Below are the code and all the weights of a small trained network. Each question names an input and a class and asks about switching units off, where a switched-off unit gives its printed mean instead of its output.

import numpy as np


def w(rows, s, z=0):
    codes = np.array(rows[::2]) - 128.0
    scale = np.full(codes.shape[1], s)
    scale[-1] = z or s
    return codes * scale


def norm(h):
    return h / np.sqrt((h * h).mean(-1, keepdims=True) + 1e-5)


def f(y):
    return np.maximum(y, 0)


def log_softmax(a):
    a = a - a.max(-1, keepdims=True)
    return a - np.log(np.exp(a).sum(-1, keepdims=True))


def net(x, mask):
    res = np.array(x, float).reshape(1, 3) / 4 @ E
    u = 0
    for l in range(3):
        y = f(norm(res) @ A[l][:, :-1].T + A[l][:, -1])
        res = res + np.where(mask[u : u + 13], y, B[l][:, -1]) @ B[l][:, :-1]
        u += 13
    return log_softmax(norm(res)[-1] @ U[:, :-1].T + U[:, -1])


A, B = {}, {}
E = w([
[253,178,115,77,143,130],'x0',
[186,108,84,247,152,107],'x1',
[108,235,124,180,136,250],'x2',
],0.0042)
A[0] = w([
[163,108,126,100,137,85,95],'0.n0',
[106,83,120,247,133,115,98],'0.n1',
[102,118,110,174,137,110,96],'0.n2',
[138,76,145,56,131,68,170],'0.n3',
[109,134,141,141,124,122,106],'0.n4',
[139,106,121,152,138,118,72],'0.n5',
[231,131,117,197,132,110,29],'0.n6',
[156,99,108,86,130,89,112],'0.n7',
[144,67,120,142,134,70,94],'0.n8',
[4,103,142,102,108,139,163],'0.n9',
[171,162,127,38,134,140,109],'0.n10',
[106,60,133,132,126,82,116],'0.n11',
[146,63,130,105,125,69,252],'0.n12',
],0.012,0.004)
B[0] = w([
[146,55,138,138,142,149,182],'0.n0',
[61,77,178,142,65,155,236],'0.n1',
[104,104,137,136,97,133,170],'0.n2',
[168,4,93,142,118,149,237],'0.n3',
[127,111,112,119,139,151,141],'0.n4',
[121,158,146,140,127,98,152],'0.n5',
[204,167,82,134,221,115,221],'0.n6',
[136,53,127,162,141,136,189],'0.n7',
[123,214,144,107,106,55,209],'0.n8',
[223,165,82,142,196,115,245],'0.n9',
[67,138,159,69,69,119,211],'0.n10',
[97,170,183,112,161,66,206],'0.n11',
[125,122,142,97,159,8,255],'0.n12',
],0.019,0.0081)
A[1] = w([
[36,206,224,76,60,145,35],'1.n0',
[83,28,147,165,65,191,36],'1.n1',
[138,125,124,126,107,135,83],'1.n2',
[82,84,210,113,100,111,92],'1.n3',
[42,101,128,183,42,236,8],'1.n4',
[84,75,124,82,50,60,78],'1.n5',
[161,231,96,139,151,249,97],'1.n6',
[112,120,133,54,91,196,43],'1.n7',
[111,122,141,124,97,124,87],'1.n8',
[75,65,152,196,104,114,145],'1.n9',
[116,116,118,132,110,135,82],'1.n10',
[129,124,127,136,111,134,66],'1.n11',
[128,126,148,86,106,181,69],'1.n12',
],0.013,0.0015)
B[1] = w([
[116,137,147,137,114,8,227],'1.n0',
[152,40,136,141,153,173,189],'1.n1',
[112,112,129,139,141,122,131],'1.n2',
[81,147,109,116,114,181,226],'1.n3',
[254,112,178,216,146,120,189],'1.n4',
[124,185,118,125,109,203,254],'1.n5',
[62,179,137,115,157,212,220],'1.n6',
[124,165,167,117,91,85,167],'1.n7',
[102,118,115,129,167,117,152],'1.n8',
[146,142,177,105,109,173,206],'1.n9',
[128,122,131,118,138,134,136],'1.n10',
[135,130,135,128,137,130,131],'1.n11',
[110,130,137,145,117,90,152],'1.n12',
],0.028,0.0084)
A[2] = w([
[140,92,95,212,104,136,128],'2.n0',
[42,160,150,164,3,77,92],'2.n1',
[137,134,120,146,96,115,98],'2.n2',
[145,60,129,173,96,73,125],'2.n3',
[166,134,91,134,121,99,94],'2.n4',
[144,142,105,134,102,127,106],'2.n5',
[82,148,117,179,77,91,65],'2.n6',
[173,106,70,149,161,82,92],'2.n7',
[52,34,100,97,20,214,46],'2.n8',
[179,100,32,169,142,22,7],'2.n9',
[80,126,88,163,143,156,113],'2.n10',
[83,179,60,209,135,181,108],'2.n11',
[44,64,125,119,99,88,125],'2.n12',
],0.014,0.0019)
B[2] = w([
[240,219,94,105,169,146,144],'2.n0',
[103,184,223,116,122,39,254],'2.n1',
[125,134,147,90,145,137,138],'2.n2',
[120,207,81,161,137,187,192],'2.n3',
[112,96,138,99,155,113,161],'2.n4',
[130,123,151,113,133,135,130],'2.n5',
[122,155,158,104,107,107,178],'2.n6',
[39,75,114,154,150,83,200],'2.n7',
[179,62,12,87,3,65,190],'2.n8',
[113,45,109,139,240,104,230],'2.n9',
[123,165,101,96,145,161,158],'2.n10',
[40,153,61,103,72,197,196],'2.n11',
[148,178,128,151,49,158,186],'2.n12',
],0.024,0.0084)
U = w([
[112,45,80,135,239,67,226],'0',
[102,207,232,114,70,54,172],'1',
[62,202,73,104,154,248,158],'2',
[251,105,195,206,130,216,8],'3',
[189,44,57,80,2,131,38],'4',
],0.012,0.0017)

Each question gives the input, the list of numbers given to net, and the class t.
The units are the neurons (one row each of A and B). Each row of codes is followed by its name. A weight is (code - 128) times the scale printed after its matrix; where a second scale follows, it is the last column's (A, B and U).
mask holds one flag per neuron, layer by layer. A switched-off neuron (its flag False) gives its mean, the last column of its row in B, instead of its output. The means were averaged over made-up inputs and are rounded, as every weight is.
A unit's drop is (log p(t) with every unit on - log p(t) with that unit switched off) / (log p(t) with every unit on - log p(t) with every unit switched off).
The circuit of an input: a set's keep is (log p(t) with only the set's units on - log p(t) with every unit switched off) / (log p(t) with every unit on - log p(t) with every unit switched off). Starting from the 12 units with the biggest drops (on a tie, the unit counted first), units are removed one at a time, each time the one whose removal leaves the highest keep (on an exact tie, the one counted first), for as long as the keep stays at least 0.8.
units of the circuit, in order: the units of the circuit, biggest drop first
top k neurons: the k neurons with the biggest drops, biggest first
k most important neurons of layer l: the k neurons of layer l with the biggest drops, biggest first
drop when u is switched off: that unit's drop, to one decimal
input [-7,-8,-1], class 0: units of the circuit, in order : 0.n9
input [8,0,-5], class 4: 2 most important neurons of layer 1 : 1.n0, 1.n4
input [-7,-8,3], class 2: top 2 neurons : 0.n12, 1.n6
input [1,7,-6], class 0: top 2 neurons : 0.n6, 0.n10
input [5,2,1], class 2: top 2 neurons : 0.n6, 0.n12
input [-1,-8,1], class 2: top 3 neurons : 0.n12, 0.n9, 1.n0
input [-6,1,8], class 3: top 2 neurons : 0.n6, 0.n1
input [0,6,7], class 3: top 2 neurons : 0.n1, 0.n9
input [6,0,-6], class 4: top 4 neurons : 0.n9, 0.n10, 1.n4, 1.n0
input [2,6,7], class 2: top 2 neurons : 0.n12, 0.n6
input [-1,-6,-8], class 0: 2 most important neurons of layer 0 : 0.n1, 0.n9
input [0,-8,2], class 2: top 3 neurons : 0.n9, 0.n12, 0.n1
input [-7,4,3], class 3: top 2 neurons : 1.n4, 0.n1
input [7,8,1], class 2: units of the circuit, in order : 1.n0
input [-8,-2,5], class 2: top 2 neurons : 0.n9, 0.n12
input [-2,1,3], class 3: top 2 neurons : 0.n12, 1.n4
input [-3,-5,-2], class 0: drop when 0.n9 is switched off : 0.7
input [-3,5,4], class 3: drop when 0.n5 is switched off : 0.0
input [7,5,1], class 2: 2 most important neurons of layer 1 : 1.n6, 1.n0
input [0,1,1], class 3: drop when 1.n4 is switched off : 0.2
input [-6,7,3], class 3: drop when 1.n4 is switched off : 0.6
input [-4,5,3], class 3: top neuron : 1.n4
input [-8,0,1], class 2: 4 most important neurons of layer 1 : 1.n0, 1.n4, 1.n7, 1.n12
